Below is a small trained network, with its code and all its weights. Each question gives an input and a target symbol and asks what happens when units are switched off, that is, made to give their printed mean instead of their output.

import numpy as np


def w(rows, s, z=0):
    codes = np.array(rows[::2]) - 128.0
    scale = np.full(codes.shape[1], s)
    scale[-1] = z or s
    return codes * scale


def norm(h):
    return h / np.sqrt((h * h).mean(-1, keepdims=True) + 1e-5)


def f(y):
    return y / 2 * (1 + np.tanh(0.7978845608 * (y + 0.044715 * y**3)))


def softmax(a):
    e = np.exp(a - a.max(-1, keepdims=True))
    return e / e.sum(-1, keepdims=True)


def log_softmax(a):
    a = a - a.max(-1, keepdims=True)
    return a - np.log(np.exp(a).sum(-1, keepdims=True))


def net(x, mask):
    ids = ['ΛΣΩγεημτ'.index(c) for c in x.split()]
    T = len(ids)
    res = E[ids] + P[:T]
    u = 0
    for l in range(2):
        q, k, v = (norm(res) @ M[l].T for M in (Q, K, V))
        z = softmax(np.where(np.tri(T) > 0, q @ k.T / 4**0.5, -1e9)) @ v
        res = res + np.where(mask[u], z, O[l][:, -1]) @ O[l][:, :-1]
        u += 1
        y = f(norm(res) @ A[l][:, :-1].T + A[l][:, -1])
        res = res + np.where(mask[u : u + 4], y, B[l][:, -1]) @ B[l][:, :-1]
        u += 4
    return log_softmax(norm(res)[-1] @ U[:, :-1].T + U[:, -1])


Q, K, V, O, A, B = {}, {}, {}, {}, {}, {}
E = w([
[144,172,181,213,116,114,170,114,115],'Λ',
[152,93,199,155,211,161,126,129,192],'Σ',
[217,147,119,163,171,57,111,147,122],'Ω',
[125,251,108,128,120,179,107,144,146],'γ',
[143,114,199,119,125,192,121,176,75],'ε',
[130,117,129,220,147,184,46,103,125],'η',
[130,121,136,97,146,113,94,54,147],'μ',
[149,192,64,190,138,128,164,146,153],'τ',
],0.028)
P = w([
[145,224,176,216,255,151,162,201,72],'0',
[93,181,133,189,175,88,156,175,132],'1',
[106,173,133,200,132,98,146,193,146],'2',
[125,170,124,184,114,113,142,190,163],'3',
[140,165,121,170,98,126,129,180,165],'4',
[151,152,118,161,86,140,119,164,170],'5',
[162,149,107,152,75,150,115,142,170],'6',
[165,143,103,136,63,158,123,130,171],'7',
[175,133,97,129,53,169,121,110,171],'8',
[182,128,90,119,42,174,129,97,174],'9',
[190,122,79,106,35,184,128,78,174],'10',
[200,115,63,96,35,201,133,55,154],'11',
[206,114,64,86,23,200,140,40,184],'12',
],0.0092)
Q[0] = w([
[93,139,137,96,169,95,119,67,70],'L0H0',
[199,164,145,126,150,189,104,91,132],'L0H0',
[111,170,122,115,150,89,116,51,127],'L0H0',
[170,164,133,181,153,197,121,248,147],'L0H0',
],0.012)
K[0] = w([
[86,185,148,181,217,123,131,188,128],'L0H0',
[218,148,112,128,134,176,158,44,124],'L0H0',
[170,163,127,150,227,187,149,123,59],'L0H0',
[209,94,141,110,9,127,134,99,196],'L0H0',
],0.011)
V[0] = w([
[144,109,64,73,142,139,91,185,187],'L0H0',
[142,107,175,113,95,2,112,128,104],'L0H0',
[152,176,120,152,97,72,75,149,168],'L0H0',
[208,95,103,113,154,94,161,208,69],'L0H0',
],0.0082)
O[0] = w([
[83,198,233,237,186,116,156,10,53,2],'L0H0',
[186,154,113,109,116,167,186,3,79,149],'L0H0',
[136,109,54,185,157,190,192,80,195,226],'L0H0',
[76,123,148,90,102,235,202,135,73,128],'L0H0',
],0.0078,0.0072)
A[0] = w([
[31,193,162,50,76,173,82,89,106,88],'L0N0',
[110,100,175,69,207,77,99,104,176,110],'L0N1',
[113,9,255,108,120,199,113,133,62,82],'L0N2',
[143,72,85,48,132,51,130,44,206,3],'L0N3',
],0.0064,0.0053)
B[0] = w([
[155,255,158,141,117,137,53,85,207,62],'L0N0',
[194,125,84,128,55,197,187,89,88,108],'L0N1',
[189,151,1,107,208,192,186,101,83,254],'L0N2',
[74,130,127,168,104,107,210,117,8,86],'L0N3',
],0.0089,0.00058)
Q[1] = w([
[160,156,118,159,37,177,142,118,133],'L1H0',
[118,119,165,201,29,170,214,134,192],'L1H0',
[250,125,69,148,146,137,132,109,131],'L1H0',
[150,73,211,120,98,159,146,151,104],'L1H0',
],0.019)
K[1] = w([
[112,111,79,73,107,121,103,104,116],'L1H0',
[162,84,81,91,71,115,118,125,190],'L1H0',
[102,106,113,98,98,145,163,6,128],'L1H0',
[169,103,154,88,120,147,106,160,131],'L1H0',
],0.019)
V[1] = w([
[96,42,58,193,153,170,74,103,126],'L1H0',
[100,101,81,133,4,133,164,205,25],'L1H0',
[191,174,156,233,103,42,90,117,75],'L1H0',
[77,114,215,202,50,159,165,96,165],'L1H0',
],0.013)
O[1] = w([
[30,66,110,162,188,208,49,126,96,199],'L1H0',
[161,129,120,128,112,149,177,217,11,254],'L1H0',
[146,92,40,168,9,54,99,51,88,53],'L1H0',
[52,96,212,192,45,133,152,168,170,56],'L1H0',
],0.012,0.003)
A[1] = w([
[160,124,104,170,143,138,134,130,75,146],'L1N0',
[203,198,140,108,123,108,149,93,147,25],'L1N1',
[174,123,76,92,106,70,99,5,74,3],'L1N2',
[133,126,153,141,25,53,146,145,75,178],'L1N3',
],0.017,0.0026)
B[1] = w([
[24,103,46,97,148,53,174,92,134,209],'L1N0',
[81,202,104,192,98,169,48,140,107,189],'L1N1',
[113,55,251,158,136,199,225,13,66,219],'L1N2',
[164,44,101,136,81,207,188,220,163,250],'L1N3',
],0.013,0.012)
U = w([
[186,94,114,94,57,182,148,156,184,217],'Λ',
[124,142,206,93,157,101,155,97,238,185],'Σ',
[156,158,157,156,121,194,161,21,85,149],'Ω',
[164,243,140,165,78,170,70,120,112,116],'γ',
[153,173,175,112,197,159,156,174,59,98],'ε',
[91,73,139,175,123,156,1,140,75,82],'η',
[37,148,241,189,126,134,130,184,71,3],'μ',
[35,154,86,107,139,68,174,106,156,117],'τ',
],0.0066,0.0027)

Each question gives the input, a string of symbols that net reads in full, and the target symbol t.
The units are the heads (4 rows each of Q, K, V and O) and the neurons (one row each of A and B). Each row of codes is followed by its name. A weight is (code - 128) times the scale printed after its matrix; where a second scale follows, it is the last column's (O, A, B and U).
mask holds one flag per unit, layer by layer, with each layer's heads first. A switched-off unit (its flag False) gives its mean, the last column of its rows in O or B, instead of its output. The means were averaged over made-up inputs and are rounded, as every weight is.
A unit's drop is (log p(t) with every unit on - log p(t) with that unit switched off) / (log p(t) with every unit on - log p(t) with every unit switched off).
The circuit of an input: a set's keep is (log p(t) with only the set's units on - log p(t) with every unit switched off) / (log p(t) with every unit on - log p(t) with every unit switched off). Starting from all 10 units, units are removed one at a time, each time the one whose removal leaves the highest keep (on an exact tie, the one counted first), for as long as the keep stays at least 0.8.
circuit, biggest first: the units of the circuit, biggest drop first
top k neurons: the k neurons with the biggest drops, biggest first
input Σ Λ Λ ε, target ε: circuit, biggest first : [L1H0, L0N2]
input Λ ε τ Σ ε τ μ Λ η τ, target ε: top neuron : [L0N3]
input Λ Σ Ω Ω μ, target ε: circuit, biggest first : [L0N1, L1H0, L0N3, L0H0]
input Λ Λ μ Ω Ω Σ Λ Ω Σ Ω Λ, target ε: circuit, biggest first : [L1H0, L0H0, L0N3]
input Λ μ Λ Λ η Λ Σ Λ Ω, target ε: circuit, biggest first : [L1H0, L0H0, L0N3]
input γ μ Λ ε Λ Ω γ Σ τ, target η: circuit, biggest first : [L1H0, L0H0, L0N1, L0N3]
input τ Λ Λ Ω ε Λ Ω μ τ ε τ, target μ: circuit, biggest first : [L1H0, L0N3, L0H0]
input Ω τ Λ Λ Ω, target τ: circuit, biggest first : [L1N0, L1N3]
input Ω Ω τ, target τ: top 3 neurons : [L1N3, L1N2, L1N0]
input Λ Λ Λ Σ η Σ ε, target ε: circuit, biggest first : [L0N2, L1H0]
input τ Λ Λ Ω Λ μ ε Λ Ω Λ, target μ: circuit, biggest first : [L1H0, L0N3, L0N1, L0H0]
input ε Σ τ Λ Λ Λ τ Λ Λ Λ Σ τ, target τ: circuit, biggest first : [L1N3, L1N0, L1N2]
input τ Ω Σ μ Λ τ Λ Λ Λ, target μ: top 3 neurons : [L0N1, L0N3, L1N3]
input μ Ω Λ ε τ, target Ω: top neuron : [L1N2]
input μ Ω τ Ω Σ Λ Λ η, target Ω: top 3 neurons : [L1N2, L0N1, L0N3]
input μ τ η Σ Ω Λ Λ Σ Σ Σ, target Ω: top 2 neurons : [L0N1, L1N2]
input τ μ Λ τ Λ Σ Σ Ω Λ Ω, target μ: top 2 neurons : [L0N1, L0N3]
input Λ Λ γ Λ, target γ: top 2 neurons : [L1N1, L1N3]
input γ Λ Λ Λ Ω τ μ Λ Λ Ω τ, target η: top 2 neurons : [L0N3, L0N1]
input ε Ω μ Λ Ω η ε, target γ: top 2 neurons : [L0N0, L1N1]
